Below are the code and all the weights of a small trained network. Each question names an input and a class and asks about switching units off, where a switched-off unit gives its printed mean instead of its output.

import numpy as np


def w(rows, s, z=0):
    codes = np.array(rows[::2]) - 128.0
    scale = np.full(codes.shape[1], s)
    scale[-1] = z or s
    return codes * scale


def norm(h):
    return h / np.sqrt((h * h).mean(-1, keepdims=True) + 1e-5)


def f(y):
    return np.maximum(y, 0)


def log_softmax(a):
    a = a - a.max(-1, keepdims=True)
    return a - np.log(np.exp(a).sum(-1, keepdims=True))


def net(x, mask):
    res = np.array(x, float).reshape(1, 2) / 4 @ E
    u = 0
    for l in range(2):
        y = f(norm(res) @ A[l][:, :-1].T + A[l][:, -1])
        res = res + np.where(mask[u : u + 4], y, B[l][:, -1]) @ B[l][:, :-1]
        u += 4
    return log_softmax(norm(res)[-1] @ U[:, :-1].T + U[:, -1])


A, B = {}, {}
E = w([
[149,192,43,48,152,255,117,122,89],'x0',
[134,144,72,238,183,137,59,108,111],'x1',
],0.0076)
A[0] = w([
[139,174,105,75,243,153,151,235,69,224],'L0N0',
[169,140,94,182,137,85,106,108,145,55],'L0N1',
[173,121,1,205,148,84,110,140,151,247],'L0N2',
[154,124,189,71,76,74,159,80,116,2],'L0N3',
],0.0087,0.0035)
B[0] = w([
[120,198,49,169,77,138,116,215,52,230],'L0N0',
[79,166,116,255,123,85,185,238,179,181],'L0N1',
[129,145,243,123,184,105,45,41,56,255],'L0N2',
[140,128,57,165,171,170,99,98,220,195],'L0N3',
],0.009,0.0087)
A[1] = w([
[92,120,172,128,1,165,134,120,27,31],'L1N0',
[156,115,99,87,200,101,155,142,119,2],'L1N1',
[72,65,219,167,103,178,71,80,239,155],'L1N2',
[75,138,125,68,53,195,185,187,126,77],'L1N3',
],0.0077,0.0035)
B[1] = w([
[81,91,129,64,146,143,125,85,186,161],'L1N0',
[127,84,120,137,201,155,93,17,124,128],'L1N1',
[160,91,114,33,134,107,133,98,188,254],'L1N2',
[157,145,152,63,113,5,216,182,122,179],'L1N3',
],0.011,0.0081)
U = w([
[148,88,104,70,98,155,155,66,244,250],'0',
[109,185,86,79,75,127,185,191,108,254],'1',
[123,113,191,149,145,95,107,85,141,254],'2',
[123,218,80,153,133,206,73,100,67,194],'3',
[130,114,111,165,60,164,189,109,149,2],'4',
[67,32,72,138,84,218,146,119,116,2],'5',
[73,112,118,164,96,228,203,104,175,2],'6',
],0.011,0.0035)

Each question gives the input, the list of numbers given to net, and the class t.
The units are the neurons (one row each of A and B). Each row of codes is followed by its name. A weight is (code - 128) times the scale printed after its matrix; where a second scale follows, it is the last column's (A, B and U).
mask holds one flag per neuron, layer by layer. A switched-off neuron (its flag False) gives its mean, the last column of its row in B, instead of its output. The means were averaged over made-up inputs and are rounded, as every weight is.
A unit's drop is (log p(t) with every unit on - log p(t) with that unit switched off) / (log p(t) with every unit on - log p(t) with every unit switched off).
The circuit of an input: a set's keep is (log p(t) with only the set's units on - log p(t) with every unit switched off) / (log p(t) with every unit on - log p(t) with every unit switched off). Starting from all 8 units, units are removed one at a time, each time the one whose removal leaves the highest keep (on an exact tie, the one counted first), for as long as the keep stays at least 0.8.
circuit, biggest first: the units of the circuit, biggest drop first
most important unit: the unit with the biggest drop
top k neurons in layer l: the k neurons of layer l with the biggest drops, biggest first
drop when u is switched off: that unit's drop, to one decimal
input [8,0], class 1: circuit, biggest first : (L0N2; L1N3)
input [-7,0], class 0: most important unit : L0N0
input [-8,0], class 0: top 2 neurons in layer 0 : (L0N0; L0N2)
input [5,0], class 1: circuit, biggest first : (L0N2; L0N3)
input [7,0], class 1: circuit, biggest first : (L0N2; L1N3)
input [0,8], class 2: top 2 neurons in layer 0 : (L0N2; L0N0)
input [5,-1], class 1: top 2 neurons in layer 0 : (L0N2; L0N3)
input [3,0], class 1: drop when L0N0 is switched off : -0.1
input [-8,-8], class 0: drop when L0N3 is switched off : 0.1
input [-6,-4], class 0: drop when L1N2 is switched off : 0.0
